Here is a tiny trained network, its code and every weight. The questions are about switching its units off for an input and a target symbol, where a switched-off unit gives its printed mean instead of its output.

import numpy as np


def w(rows, s, z=0):
    codes = np.array(rows[::2]) - 128.0
    scale = np.full(codes.shape[1], s)
    scale[-1] = z or s
    return codes * scale


def f(y):
    return y / 2 * (1 + np.tanh(0.7978845608 * (y + 0.044715 * y**3)))


def softmax(a):
    e = np.exp(a - a.max(-1, keepdims=True))
    return e / e.sum(-1, keepdims=True)


def log_softmax(a):
    a = a - a.max(-1, keepdims=True)
    return a - np.log(np.exp(a).sum(-1, keepdims=True))


def net(x, mask):
    ids = ['ΘΞΦδζημ'.index(c) for c in x.split()]
    T = len(ids)
    res = E[ids] + P[:T]
    r = res
    for j in range(2):
        rows = slice(2 * j, 2 * j + 2)
        q, k, v = (r @ M[0][rows].T for M in (Q, K, V))
        z = softmax(np.where(np.tri(T) > 0, q @ k.T / 2**0.5, -1e9)) @ v
        o = O[0][rows]
        res = res + np.where(mask[j], z, o[:, -1]) @ o[:, :-1]
    y = f(res @ A[0][:, :-1].T + A[0][:, -1])
    res = res + np.where(mask[2:14], y, B[0][:, -1]) @ B[0][:, :-1]
    return log_softmax(res[-1] @ U[:, :-1].T + U[:, -1])


Q, K, V, O, A, B = {}, {}, {}, {}, {}, {}
E = w([
[143,158,140,83,118,38],'Θ',
[73,87,22,157,75,129],'Ξ',
[187,193,174,84,146,168],'Φ',
[163,123,160,14,52,97],'δ',
[85,182,105,250,119,156],'ζ',
[152,170,123,203,190,87],'η',
[142,18,138,119,86,113],'μ',
],0.019)
P = w([
[7,131,209,196,175,149],'0',
[187,175,111,168,96,93],'1',
[114,122,67,78,163,129],'2',
[43,50,196,211,53,205],'3',
[209,172,145,208,47,111],'4',
[97,85,69,128,172,116],'5',
],0.011)
Q[0] = w([
[145,130,68,248,242,81],'head 0',
[128,160,255,176,125,44],'head 0',
[241,166,93,216,14,195],'head 1',
[210,181,86,176,57,128],'head 1',
],0.0072)
K[0] = w([
[157,146,110,254,199,48],'head 0',
[171,231,146,98,120,18],'head 0',
[242,69,147,138,131,235],'head 1',
[175,94,122,131,139,248],'head 1',
],0.0073)
V[0] = w([
[157,129,236,93,87,139],'head 0',
[178,163,71,148,181,86],'head 0',
[81,44,132,164,118,2],'head 1',
[240,251,52,197,21,139],'head 1',
],0.0058)
O[0] = w([
[142,149,164,162,181,78,162],'head 0',
[160,101,88,112,127,136,135],'head 0',
[159,5,133,135,198,172,254],'head 1',
[133,151,120,125,135,170,195],'head 1',
],0.011,0.0021)
A[0] = w([
[70,144,130,221,114,198,167],'neuron 0',
[102,55,100,55,134,59,125],'neuron 1',
[171,133,130,142,137,97,36],'neuron 2',
[148,110,106,123,40,194,205],'neuron 3',
[152,151,94,133,125,181,3],'neuron 4',
[166,91,99,100,184,46,158],'neuron 5',
[48,122,48,93,255,63,96],'neuron 6',
[50,63,198,124,140,92,137],'neuron 7',
[64,159,154,53,117,208,217],'neuron 8',
[160,151,117,71,190,122,114],'neuron 9',
[178,180,168,123,96,74,4],'neuron 10',
[160,155,64,70,63,128,103],'neuron 11',
],0.0099,0.0043)
B[0] = w([
[150,148,202,33,155,60,254],'neuron 0',
[149,249,182,159,27,127,218],'neuron 1',
[166,177,159,123,135,101,133],'neuron 2',
[112,93,161,167,185,90,203],'neuron 3',
[23,120,159,82,177,117,134],'neuron 4',
[170,64,146,29,51,182,216],'neuron 5',
[76,173,142,123,74,243,177],'neuron 6',
[69,229,57,185,230,36,237],'neuron 7',
[195,90,140,216,214,3,170],'neuron 8',
[185,101,53,29,160,160,155],'neuron 9',
[105,130,137,117,58,227,182],'neuron 10',
[81,209,53,117,63,187,166],'neuron 11',
],0.0061,0.0076)
U = w([
[27,112,181,53,115,195,17],'Θ',
[56,202,62,196,88,175,3],'Ξ',
[170,153,2,128,224,88,60],'Φ',
[102,110,100,48,139,78,45],'δ',
[5,161,154,125,217,143,246],'ζ',
[73,111,38,110,176,171,176],'η',
[126,28,176,183,107,111,221],'μ',
],0.0069,0.0036)

Each question gives the input, a string of symbols that net reads in full, and the target symbol t.
The units are the heads (2 rows each of Q, K, V and O) and the neurons (one row each of A and B). Each row of codes is followed by its name. A weight is (code - 128) times the scale printed after its matrix; where a second scale follows, it is the last column's (O, A, B and U).
mask holds one flag per unit, heads first, then neurons. A switched-off unit (its flag False) gives its mean, the last column of its rows in O or B, instead of its output. The means were averaged over made-up inputs and are rounded, as every weight is.
A unit's drop is (log p(t) with every unit on - log p(t) with that unit switched off) / (log p(t) with every unit on - log p(t) with every unit switched off).
The circuit of an input: a set's keep is (log p(t) with only the set's units on - log p(t) with every unit switched off) / (log p(t) with every unit on - log p(t) with every unit switched off). Starting from the 12 units with the biggest drops (on a tie, the unit counted first), units are removed one at a time, each time the one whose removal leaves the highest keep (on an exact tie, the one counted first), for as long as the keep stays at least 0.8.
circuit, biggest first: the units of the circuit, biggest drop first
k most important neurons: the k neurons with the biggest drops, biggest first
which heads matter: for each layer, one digit per head in row order, 1 if its drop is at least 0.15 and else 0, layers parted by /
drop when u is switched off: that unit's drop, to one decimal
input η Φ Φ Ξ, target ζ: circuit, biggest first	(neuron 0; neuron 3; head 1)
input δ Θ Φ Ξ Θ, target Ξ: which heads matter	01
input η η μ μ η, target μ: circuit, biggest first	(head 1; neuron 7)
input Φ δ Ξ Φ η, target Ξ: circuit, biggest first	(head 1; neuron 10)
input η μ δ Ξ Θ, target μ: circuit, biggest first	(head 1; neuron 7)
input Θ δ μ ζ, target ζ: circuit, biggest first	(neuron 0; neuron 5)
input ζ η Ξ, target Ξ: 2 most important neurons	(neuron 11; neuron 1)
input Θ η Ξ, target Ξ: circuit, biggest first	(neuron 11; head 0)
input ζ ζ Φ, target Φ: circuit, biggest first	(neuron 8; neuron 9)
input Ξ Φ ζ Θ η, target Ξ: circuit, biggest first	(head 1)
input μ Φ η μ Ξ, target μ: circuit, biggest first	(neuron 7; head 1)
input η Ξ η μ, target ζ: 2 most important neurons	(neuron 7; neuron 5)
input μ ζ ζ δ, target ζ: 2 most important neurons	(neuron 7; neuron 5)
input Θ δ Φ ζ, target ζ: 2 most important neurons	(neuron 0; neuron 5)
input Θ ζ δ Ξ, target ζ: 4 most important neurons	(neuron 0; neuron 5; neuron 7; neuron 3)
input Ξ ζ Φ Θ δ, target Ξ: most important neuron	(neuron 11)
input η ζ Ξ Θ Φ, target Ξ: drop when neuron 10 is switched off	0.2
input η η δ Φ δ Θ, target Θ: drop when neuron 1 is switched off	0.1
input η Θ μ ζ ζ, target μ: drop when head 1 is switched off	0.3
input η Ξ ζ μ Θ, target μ: drop when head 1 is switched off	0.5
